Below is a small trained network, with its code and all its weights. Each question gives an input and a class and asks what happens when units are switched off, that is, made to give their printed mean instead of their output.

import numpy as np


def w(rows, s, z=0):
    codes = np.array(rows[::2]) - 128.0
    scale = np.full(codes.shape[1], s)
    scale[-1] = z or s
    return codes * scale


def f(y):
    return np.maximum(y, 0)


def log_softmax(a):
    a = a - a.max(-1, keepdims=True)
    return a - np.log(np.exp(a).sum(-1, keepdims=True))


def net(x, mask):
    res = np.array(x, float).reshape(1, 4) / 4 @ E
    y = f(res @ A[0][:, :-1].T + A[0][:, -1])
    res = res + np.where(mask, y, B[0][:, -1]) @ B[0][:, :-1]
    return log_softmax(res[-1] @ U[:, :-1].T + U[:, -1])


A, B = {}, {}
E = w([
[132,71,101,125,193,129,49,162,193,109,67],'x0',
[111,167,116,182,132,130,187,103,232,159,127],'x1',
[8,93,111,136,74,216,146,130,127,131,108],'x2',
[108,183,117,93,124,138,31,37,139,137,126],'x3',
],0.015)
A[0] = w([
[104,76,111,62,123,135,73,140,19,59,132,70],'neuron 0',
[100,153,92,194,141,118,173,81,232,160,126,93],'neuron 1',
[232,171,153,117,183,67,126,132,147,122,171,85],'neuron 2',
[148,45,102,116,166,112,101,150,183,133,59,4],'neuron 3',
[131,77,127,78,158,138,75,169,193,102,51,142],'neuron 4',
[47,73,120,125,81,245,154,120,135,114,99,40],'neuron 5',
[95,173,121,75,109,107,46,34,147,140,128,98],'neuron 6',
[171,107,118,104,138,127,138,135,66,74,106,243],'neuron 7',
[130,193,216,81,54,116,193,115,62,196,201,58],'neuron 8',
[171,70,168,180,155,117,181,164,114,158,115,25],'neuron 9',
[127,48,143,144,99,113,178,205,140,101,151,122],'neuron 10',
],0.011,0.0047)
B[0] = w([
[210,114,176,113,195,128,129,88,189,136,152,245],'neuron 0',
[247,120,182,101,146,109,123,107,173,140,146,227],'neuron 1',
[57,51,76,111,153,131,78,93,113,209,128,254],'neuron 2',
[99,155,117,163,115,74,113,144,135,86,159,207],'neuron 3',
[115,162,85,146,107,117,156,169,150,75,180,231],'neuron 4',
[76,59,87,131,198,119,104,92,124,185,152,237],'neuron 5',
[147,181,93,173,127,176,129,107,97,98,48,236],'neuron 6',
[149,94,138,118,129,125,154,59,147,127,133,215],'neuron 7',
[110,148,96,147,145,90,150,164,135,56,170,254],'neuron 8',
[140,141,124,177,130,177,155,99,138,137,73,199],'neuron 9',
[181,147,99,151,106,172,166,88,63,126,72,224],'neuron 10',
],0.013,0.017)
U = w([
[69,98,90,130,169,118,105,121,116,202,138,118],'0',
[110,172,110,173,119,61,159,157,134,33,192,110],'1',
[162,169,120,170,138,197,140,118,90,91,6,109],'2',
[214,126,232,108,167,103,132,119,175,126,140,104],'3',
[147,135,109,85,110,146,149,115,146,108,124,248],'4',
[113,161,137,90,91,137,124,157,78,134,97,108],'5',
[78,123,197,67,101,107,111,139,122,133,80,112],'6',
[114,149,167,119,136,115,116,205,96,164,137,111],'7',
],0.012,0.017)

Each question gives the input, the list of numbers given to net, and the class t.
The units are the neurons (one row each of A and B). Each row of codes is followed by its name. A weight is (code - 128) times the scale printed after its matrix; where a second scale follows, it is the last column's (A, B and U).
mask holds one flag per neuron, in row order. A switched-off neuron (its flag False) gives its mean, the last column of its row in B, instead of its output. The means were averaged over made-up inputs and are rounded, as every weight is.
A unit's drop is (log p(t) with every unit on - log p(t) with that unit switched off) / (log p(t) with every unit on - log p(t) with every unit switched off).
The circuit of an input: a set's keep is (log p(t) with only the set's units on - log p(t) with every unit switched off) / (log p(t) with every unit on - log p(t) with every unit switched off). Starting from all 11 units, units are removed one at a time, each time the one whose removal leaves the highest keep (on an exact tie, the one counted first), for as long as the keep stays at least 0.8.
units of the circuit, in order: the units of the circuit, biggest drop first
top k neurons: the k neurons with the biggest drops, biggest first
drop of u: that unit's drop, to one decimal
input [7,7,2,3], class 1: units of the circuit, in order : (neuron 4)
input [4,4,0,-2], class 1: top 4 neurons : (neuron 0; neuron 3; neuron 4; neuron 7)
input [-8,3,-4,7], class 1: top 2 neurons : (neuron 8; neuron 10)
input [-6,7,-1,-5], class 3: top 2 neurons : (neuron 1; neuron 4)
input [1,-8,0,-6], class 3: top 2 neurons : (neuron 0; neuron 6)
input [-6,-4,-6,5], class 0: top 2 neurons : (neuron 2; neuron 4)
input [1,0,-4,5], class 2: top 2 neurons : (neuron 6; neuron 5)
input [-4,3,-3,3], class 1: top 4 neurons : (neuron 8; neuron 5; neuron 0; neuron 10)
input [1,1,6,-7], class 2: top 3 neurons : (neuron 10; neuron 2; neuron 9)
input [-7,-8,8,-8], class 0: top 3 neurons : (neuron 5; neuron 6; neuron 1)
input [8,7,1,-4], class 1: top 3 neurons : (neuron 4; neuron 3; neuron 0)
input [8,6,-4,-1], class 1: top 2 neurons : (neuron 4; neuron 3)
input [-1,-5,4,-3], class 3: top 3 neurons : (neuron 2; neuron 0; neuron 6)
input [1,4,-6,4], class 0: units of the circuit, in order : (neuron 2)
input [5,4,4,3], class 1: top 3 neurons : (neuron 2; neuron 4; neuron 0)
input [4,3,4,-6], class 2: drop of neuron 10 : 4.5
input [5,6,1,-3], class 3: drop of neuron 9 : 0.0
input [-3,-3,-5,5], class 0: drop of neuron 9 : 0.5
